Below are the code and all the weights of a small trained network. Each question names an input and a class and asks about switching units off, where a switched-off unit gives its printed mean instead of its output.

import numpy as np


def w(rows, s, z=0):
    codes = np.array(rows[::2]) - 128.0
    scale = np.full(codes.shape[1], s)
    scale[-1] = z or s
    return codes * scale


def f(y):
    return np.maximum(y, 0)


def log_softmax(a):
    a = a - a.max(-1, keepdims=True)
    return a - np.log(np.exp(a).sum(-1, keepdims=True))


def net(x, mask):
    res = np.array(x, float).reshape(1, 8) / 4 @ E
    y = f(res @ A[0][:, :-1].T + A[0][:, -1])
    res = res + np.where(mask, y, B[0][:, -1]) @ B[0][:, :-1]
    return log_softmax(res[-1] @ U[:, :-1].T + U[:, -1])


A, B = {}, {}
E = w([
[150,139,103,39,94,159,143],'x0',
[56,128,193,134,148,63,54],'x1',
[146,130,139,99,82,74,155],'x2',
[194,60,166,37,110,137,99],'x3',
[162,98,59,134,255,72,148],'x4',
[100,113,115,105,110,163,87],'x5',
[103,122,199,105,128,137,172],'x6',
[124,224,117,157,125,117,95],'x7',
],0.01)
A[0] = w([
[58,205,217,48,119,67,114,119],'N0',
[133,210,151,168,220,90,144,101],'N1',
[201,188,126,75,71,73,140,149],'N2',
[161,216,126,143,158,164,159,104],'N3',
[100,98,92,91,247,180,175,253],'N4',
[116,189,108,168,141,98,114,112],'N5',
[105,226,102,153,171,47,218,73],'N6',
[226,143,137,131,95,255,195,253],'N7',
[206,166,115,109,159,185,201,226],'N8',
[162,132,182,218,76,41,134,229],'N9',
[74,182,145,74,125,107,121,119],'N10',
[207,89,153,52,117,191,98,224],'N11',
[86,125,203,88,120,102,60,70],'N12',
[123,113,100,154,145,33,149,116],'N13',
[184,70,215,55,68,145,78,225],'N14',
[84,87,100,184,80,56,84,230],'N15',
[53,147,160,101,76,176,64,240],'N16',
[218,236,149,181,138,57,73,185],'N17',
],0.0076,0.0029)
B[0] = w([
[161,167,102,119,133,136,169,224],'N0',
[120,29,121,106,93,119,118,218],'N1',
[121,139,141,137,85,104,144,197],'N2',
[56,137,111,106,129,162,116,182],'N3',
[150,151,103,162,133,70,186,229],'N4',
[148,13,66,160,101,118,19,195],'N5',
[134,146,218,63,42,206,59,229],'N6',
[192,221,100,148,142,74,199,254],'N7',
[141,193,126,212,155,140,110,223],'N8',
[159,165,195,144,151,88,80,217],'N9',
[135,186,92,147,145,132,210,175],'N10',
[155,106,185,143,140,72,211,237],'N11',
[125,152,111,190,201,99,91,195],'N12',
[115,144,173,171,32,105,186,187],'N13',
[102,166,133,109,5,2,137,250],'N14',
[147,154,198,202,117,126,111,203],'N15',
[204,176,122,215,143,143,144,232],'N16',
[143,95,150,103,92,229,109,226],'N17',
],0.0067,0.0088)
U = w([
[154,139,61,159,134,195,41,41],'0',
[163,161,241,151,34,131,100,181],'1',
[44,66,174,83,99,81,136,49],'2',
[167,181,28,139,173,170,193,254],'3',
[84,109,114,56,118,254,92,7],'4',
],0.0092,0.0023)

Each question gives the input, the list of numbers given to net, and the class t.
The units are the neurons (one row each of A and B). Each row of codes is followed by its name. A weight is (code - 128) times the scale printed after its matrix; where a second scale follows, it is the last column's (A, B and U).
mask holds one flag per neuron, in row order. A switched-off neuron (its flag False) gives its mean, the last column of its row in B, instead of its output. The means were averaged over made-up inputs and are rounded, as every weight is.
A unit's drop is (log p(t) with every unit on - log p(t) with that unit switched off) / (log p(t) with every unit on - log p(t) with every unit switched off).
The circuit of an input: a set's keep is (log p(t) with only the set's units on - log p(t) with every unit switched off) / (log p(t) with every unit on - log p(t) with every unit switched off). Starting from the 12 units with the biggest drops (on a tie, the unit counted first), units are removed one at a time, each time the one whose removal leaves the highest keep (on an exact tie, the one counted first), for as long as the keep stays at least 0.8.
units of the circuit, in order: the units of the circuit, biggest drop first
k most important neurons: the k neurons with the biggest drops, biggest first
drop of u: that unit's drop, to one decimal
input [-2,2,-8,-5,7,-5,-6,-2], class 1: units of the circuit, in order -> (N6)
input [4,0,-4,-5,-3,-7,-3,-5], class 3: units of the circuit, in order -> (N14, N6)
input [1,0,-4,5,4,-3,2,-6], class 2: units of the circuit, in order -> (N16, N15)
input [2,4,-5,-2,6,-3,1,-6], class 2: units of the circuit, in order -> (N7, N16)
input [-8,4,-6,4,2,3,3,3], class 0: units of the circuit, in order -> (N14, N11, N6)
input [0,-4,1,2,-4,-2,-8,-3], class 3: units of the circuit, in order -> (N6, N7)
input [1,-1,1,-8,3,2,-1,-6], class 2: units of the circuit, in order -> (N7, N16)
input [2,3,-2,-7,3,5,1,1], class 0: 2 most important neurons -> (N14, N11)
input [-8,-3,-6,-4,8,-5,5,4], class 1: 2 most important neurons -> (N6, N13)
input [1,-2,-3,-5,-5,5,-4,5], class 0: drop of N9 -> 0.0
input [8,4,-3,5,2,-2,2,-6], class 2: drop of N16 -> 0.1
input [-6,-3,1,-1,0,8,5,-5], class 2: drop of N8 -> 0.3
